Here is a tiny trained network, its code and every weight. The questions are about switching its units off for an input and a class, where a switched-off unit gives its printed mean instead of its output.

import numpy as np


def w(rows, s, z=0):
    codes = np.array(rows[::2]) - 128.0
    scale = np.full(codes.shape[1], s)
    scale[-1] = z or s
    return codes * scale


def norm(h):
    return h / np.sqrt((h * h).mean(-1, keepdims=True) + 1e-5)


def f(y):
    return y / 2 * (1 + np.tanh(0.7978845608 * (y + 0.044715 * y**3)))


def log_softmax(a):
    a = a - a.max(-1, keepdims=True)
    return a - np.log(np.exp(a).sum(-1, keepdims=True))


def net(x, mask):
    res = np.array(x, float).reshape(1, 5) / 4 @ E
    u = 0
    for l in range(3):
        y = f(norm(res) @ A[l][:, :-1].T + A[l][:, -1])
        res = res + np.where(mask[u : u + 8], y, B[l][:, -1]) @ B[l][:, :-1]
        u += 8
    return log_softmax(norm(res)[-1] @ U[:, :-1].T + U[:, -1])


A, B = {}, {}
E = w([
[127,137,126],'x0',
[66,147,11],'x1',
[128,123,134],'x2',
[37,62,174],'x3',
[166,28,70],'x4',
],0.0013)
A[0] = w([
[192,31,156,39],'0.n1',
[136,139,180,15],'0.n2',
[152,100,233,37],'0.n3',
[27,51,175,4],'0.n4',
[68,93,22,116],'0.n5',
[19,49,182,52],'0.n6',
[2,79,193,75],'0.n7',
[57,175,173,39],'0.n8',
],0.0044,0.0023)
B[0] = w([
[90,114,224,130],'0.n1',
[154,106,186,28],'0.n2',
[71,124,251,129],'0.n3',
[244,162,52,141],'0.n4',
[2,113,147,254],'0.n5',
[224,136,67,213],'0.n6',
[173,213,97,247],'0.n7',
[93,178,166,108],'0.n8',
],0.0042,0.0008)
A[1] = w([
[159,128,160,56],'1.n1',
[168,212,148,182],'1.n2',
[85,94,151,86],'1.n3',
[64,126,165,28],'1.n4',
[120,155,100,122],'1.n5',
[99,119,190,1],'1.n6',
[112,110,171,57],'1.n7',
[2,197,160,231],'1.n8',
],0.0051,0.0028)
B[1] = w([
[85,103,40,104],'1.n1',
[253,59,108,205],'1.n2',
[96,173,71,112],'1.n3',
[100,186,124,97],'1.n4',
[164,114,117,139],'1.n5',
[81,167,63,91],'1.n6',
[78,147,34,101],'1.n7',
[189,253,223,254],'1.n8',
],0.0036,0.0027)
A[2] = w([
[103,146,117,3],'2.n1',
[45,31,134,89],'2.n2',
[73,59,152,39],'2.n3',
[194,194,88,162],'2.n4',
[84,39,135,20],'2.n5',
[52,2,137,44],'2.n6',
[199,74,220,236],'2.n7',
[67,141,108,110],'2.n8',
],0.0048,0.0022)
B[2] = w([
[162,205,167,95],'2.n1',
[201,207,204,133],'2.n2',
[157,236,189,112],'2.n3',
[196,28,102,180],'2.n4',
[214,223,111,113],'2.n5',
[252,153,187,136],'2.n6',
[45,204,43,253],'2.n7',
[84,215,156,115],'2.n8',
],0.0039,0.0035)
U = w([
[245,26,3,175],'0',
[233,234,207,214],'1',
[97,159,115,237],'2',
[92,155,113,225],'3',
[3,215,187,117],'4',
[40,16,226,2],'5',
],0.0048)

Each question gives the input, the list of numbers given to net, and the class t.
The units are the neurons (one row each of A and B). Each row of codes is followed by its name. A weight is (code - 128) times the scale printed after its matrix; where a second scale follows, it is the last column's (A, B and U).
mask holds one flag per neuron, layer by layer. A switched-off neuron (its flag False) gives its mean, the last column of its row in B, instead of its output. The means were averaged over made-up inputs and are rounded, as every weight is.
A unit's drop is (log p(t) with every unit on - log p(t) with that unit switched off) / (log p(t) with every unit on - log p(t) with every unit switched off).
most important unit: the unit with the biggest drop
k most important neurons: the k neurons with the biggest drops, biggest first
top k neurons in layer l: the k neurons of layer l with the biggest drops, biggest first
drop when u is switched off: that unit's drop, to one decimal
input [-3,-4,3,1,2], class 4: most important unit -> 0.n3
input [2,-4,-1,-8,-5], class 0: top 2 neurons in layer 1 -> [1.n2 1.n8]
input [4,3,-8,7,-8], class 1: 2 most important neurons -> [1.n8 0.n8]
input [-7,8,4,-5,7], class 4: 2 most important neurons -> [1.n2 0.n5]
input [-3,-5,-1,-6,-4], class 0: 2 most important neurons -> [0.n5 1.n2]
input [-2,6,4,4,8], class 1: 2 most important neurons -> [0.n5 2.n6]
input [-4,4,-3,-1,5], class 1: 2 most important neurons -> [0.n7 0.n8]
input [2,2,-7,6,8], class 1: top 2 neurons in layer 0 -> [0.n5 0.n1]
input [-1,7,3,-3,-2], class 4: 3 most important neurons -> [0.n5 0.n6 0.n4]
input [-2,-7,-4,3,4], class 4: top 2 neurons in layer 0 -> [0.n3 0.n1]
input [5,-5,-2,3,7], class 1: 3 most important neurons -> [1.n8 2.n6 0.n1]
input [-8,-6,-3,8,3], class 0: 3 most important neurons -> [0.n4 0.n6 0.n5]
input [-3,-2,5,8,3], class 0: top 2 neurons in layer 0 -> [0.n4 0.n6]
input [2,-4,7,3,8], class 1: 2 most important neurons -> [1.n8 0.n1]
input [7,-8,6,2,3], class 4: 2 most important neurons -> [2.n7 0.n3]
input [3,7,-3,-4,-3], class 4: 4 most important neurons -> [0.n5 0.n6 0.n4 0.n7]
input [3,0,-5,1,8], class 1: most important neuron -> [2.n6]
input [-7,6,3,8,0], class 0: top 2 neurons in layer 2 -> [2.n7 2.n4]
input [4,-3,1,-4,-2], class 0: 3 most important neurons -> [0.n5 1.n2 0.n1]
input [2,-4,-3,0,-3], class 4: most important neuron -> [0.n3]
input [-1,7,2,3,2], class 4: 2 most important neurons -> [0.n5 1.n2]
input [0,-1,1,0,5], class 1: top 2 neurons in layer 0 -> [0.n8 0.n3]
input [0,0,0,-8,-8], class 0: drop when 2.n2 is switched off -> 0.1
input [3,2,-3,-4,8], class 1: drop when 1.n2 is switched off -> 0.2
input [6,8,6,2,3], class 4: drop when 0.n5 is switched off -> 1.3
input [2,1,1,8,-1], class 0: drop when 2.n2 is switched off -> 0.0
